Here is a tiny trained network, its code and every weight. The questions are about switching its units off for an input and a target symbol, where a switched-off unit gives its printed mean instead of its output.

import numpy as np


def w(rows, s, z=0):
    codes = np.array(rows[::2]) - 128.0
    scale = np.full(codes.shape[1], s)
    scale[-1] = z or s
    return codes * scale


def norm(h):
    return h / np.sqrt((h * h).mean(-1, keepdims=True) + 1e-5)


def f(y):
    return y / 2 * (1 + np.tanh(0.7978845608 * (y + 0.044715 * y**3)))


def softmax(a):
    e = np.exp(a - a.max(-1, keepdims=True))
    return e / e.sum(-1, keepdims=True)


def log_softmax(a):
    a = a - a.max(-1, keepdims=True)
    return a - np.log(np.exp(a).sum(-1, keepdims=True))


def net(x, mask):
    ids = ['ΔΘΩβγεζηλμπτφψ'.index(c) for c in x.split()]
    T = len(ids)
    res = E[ids] + P[:T]
    r = norm(res)
    for j in range(2):
        rows = slice(2 * j, 2 * j + 2)
        q, k, v = (r @ M[0][rows].T for M in (Q, K, V))
        z = softmax(np.where(np.tri(T) > 0, q @ k.T / 2**0.5, -1e9)) @ v
        o = O[0][rows]
        res = res + np.where(mask[j], z, o[:, -1]) @ o[:, :-1]
    y = f(norm(res) @ A[0][:, :-1].T + A[0][:, -1])
    res = res + np.where(mask[2:6], y, B[0][:, -1]) @ B[0][:, :-1]
    return log_softmax(norm(res)[-1] @ U[:, :-1].T + U[:, -1])


Q, K, V, O, A, B = {}, {}, {}, {}, {}, {}
E = w([
[127,112,154,79,145,60,164],'Δ',
[105,61,145,162,151,105,146],'Θ',
[148,159,41,55,142,159,79],'Ω',
[104,181,126,82,130,81,115],'β',
[91,233,61,58,137,104,124],'γ',
[45,191,172,121,137,56,185],'ε',
[112,94,153,115,195,149,124],'ζ',
[57,62,242,56,155,96,136],'η',
[83,56,98,71,180,159,146],'λ',
[15,177,32,102,133,195,43],'μ',
[126,141,36,195,124,125,121],'π',
[227,97,188,176,100,132,130],'τ',
[159,127,122,125,171,187,253],'φ',
[131,89,141,85,45,174,171],'ψ',
],0.0063)
P = w([
[120,189,212,54,96,82,149],'0',
[145,169,183,60,96,47,146],'1',
[25,251,209,162,118,168,135],'2',
[159,151,145,100,94,76,124],'3',
[24,222,162,194,128,202,108],'4',
[163,138,119,128,91,111,107],'5',
[48,178,136,210,124,226,82],'6',
[173,123,83,151,91,143,84],'7',
[2,151,145,246,139,228,68],'8',
],0.0034)
Q[0] = w([
[129,177,169,190,144,223,145],'head 0',
[31,160,145,159,96,221,128],'head 0',
[255,122,112,54,117,11,145],'head 1',
[84,97,105,114,164,64,68],'head 1',
],0.0075)
K[0] = w([
[132,112,111,128,132,254,172],'head 0',
[141,108,88,149,103,218,132],'head 0',
[85,198,149,79,178,4,170],'head 1',
[139,120,76,159,177,89,42],'head 1',
],0.0086)
V[0] = w([
[132,121,171,103,180,99,18],'head 0',
[69,122,143,147,36,105,36],'head 0',
[45,109,58,122,248,97,113],'head 1',
[65,85,116,51,3,175,178],'head 1',
],0.0048)
O[0] = w([
[173,113,194,132,198,115,27,135],'head 0',
[102,149,179,172,77,108,11,146],'head 0',
[62,102,68,178,230,62,132,78],'head 1',
[69,1,101,76,30,121,122,250],'head 1',
],0.0055,0.0017)
A[0] = w([
[58,163,163,2,179,164,128,253],'neuron 0',
[126,86,177,179,135,130,169,126],'neuron 1',
[204,40,179,213,137,114,159,188],'neuron 2',
[110,191,74,197,111,168,132,205],'neuron 3',
],0.0057,0.00055)
B[0] = w([
[169,117,107,204,137,171,134,253],'neuron 0',
[138,187,1,40,184,148,110,163],'neuron 1',
[91,224,172,123,120,230,134,193],'neuron 2',
[174,84,205,183,149,139,180,169],'neuron 3',
],0.0062,0.003)
U = w([
[172,107,153,60,156,77,159,190],'Δ',
[65,187,127,23,164,147,111,70],'Θ',
[183,121,49,98,133,138,69,162],'Ω',
[141,156,158,134,111,62,41,52],'β',
[137,201,41,146,116,96,130,94],'γ',
[75,171,149,142,107,62,164,125],'ε',
[164,121,152,131,238,139,120,178],'ζ',
[99,62,219,111,163,125,97,96],'η',
[105,40,80,114,173,127,143,196],'λ',
[51,113,95,174,114,121,35,3],'μ',
[147,95,135,232,139,105,160,209],'π',
[197,164,218,141,101,198,124,123],'τ',
[137,125,70,117,135,173,255,59],'φ',
[81,80,121,97,21,161,132,159],'ψ',
],0.009,0.0016)

Each question gives the input, a string of symbols that net reads in full, and the target symbol t.
The units are the heads (2 rows each of Q, K, V and O) and the neurons (one row each of A and B). Each row of codes is followed by its name. A weight is (code - 128) times the scale printed after its matrix; where a second scale follows, it is the last column's (O, A, B and U).
mask holds one flag per unit, heads first, then neurons. A switched-off unit (its flag False) gives its mean, the last column of its rows in O or B, instead of its output. The means were averaged over made-up inputs and are rounded, as every weight is.
A unit's drop is (log p(t) with every unit on - log p(t) with that unit switched off) / (log p(t) with every unit on - log p(t) with every unit switched off).
The circuit of an input: a set's keep is (log p(t) with only the set's units on - log p(t) with every unit switched off) / (log p(t) with every unit on - log p(t) with every unit switched off). Starting from all 6 units, units are removed one at a time, each time the one whose removal leaves the highest keep (on an exact tie, the one counted first), for as long as the keep stays at least 0.8.
units of the circuit, in order: the units of the circuit, biggest drop first
unit that matters most: the unit with the biggest drop
top k neurons: the k neurons with the biggest drops, biggest first
heads that matter: for each layer, one digit per head in row order, 1 if its drop is at least 0.15 and else 0, layers parted by /
drop when u is switched off: that unit's drop, to one decimal
input ζ ψ τ ψ η, target ψ: units of the circuit, in order : [head 1; head 0]
input φ ψ ε, target ψ: units of the circuit, in order : [head 1]
input ε ψ Ω μ ψ Δ Ω, target ψ: units of the circuit, in order : [head 1; neuron 1]
input τ ζ Ω, target τ: units of the circuit, in order : [head 1; neuron 1]
input Θ Θ Δ, target π: units of the circuit, in order : [neuron 0; neuron 2]
input τ η ψ Θ π τ Ω, target τ: units of the circuit, in order : [head 1; neuron 3]
input γ ε τ ζ λ τ γ, target τ: units of the circuit, in order : [head 1; neuron 3]
input ε τ ε Θ μ Θ τ ψ π, target ψ: top 2 neurons : [neuron 0; neuron 2]
input ζ Θ Θ Θ, target Θ: units of the circuit, in order : [neuron 2; neuron 1]
input ε Δ φ Δ ε, target φ: heads that matter : 10
input ζ π η φ τ, target φ: heads that matter : 10
input ζ η Θ μ Ω, target μ: units of the circuit, in order : [head 0; head 1]
input ψ Θ τ, target ψ: heads that matter : 01
input π ψ μ Θ μ ψ γ, target ψ: units of the circuit, in order : [head 1]
input γ β τ φ π Θ ζ ψ τ, target ψ: units of the circuit, in order : [head 1; head 0]
input ζ Θ φ η Ω β, target β: top 2 neurons : [neuron 1; neuron 2]
input ψ ζ μ π γ π β, target π: top 2 neurons : [neuron 3; neuron 2]
input τ β λ, target τ: top 2 neurons : [neuron 0; neuron 1]
input μ τ ε ζ ψ τ Δ ψ ζ, target ψ: drop when head 1 is switched off : 0.7
input μ Ω Θ, target μ: drop when head 0 is switched off : 0.5
input β Ω Ω Θ ψ Ω β, target ψ: drop when head 1 is switched off : 0.7
input φ η π, target φ: unit that matters most : head 0
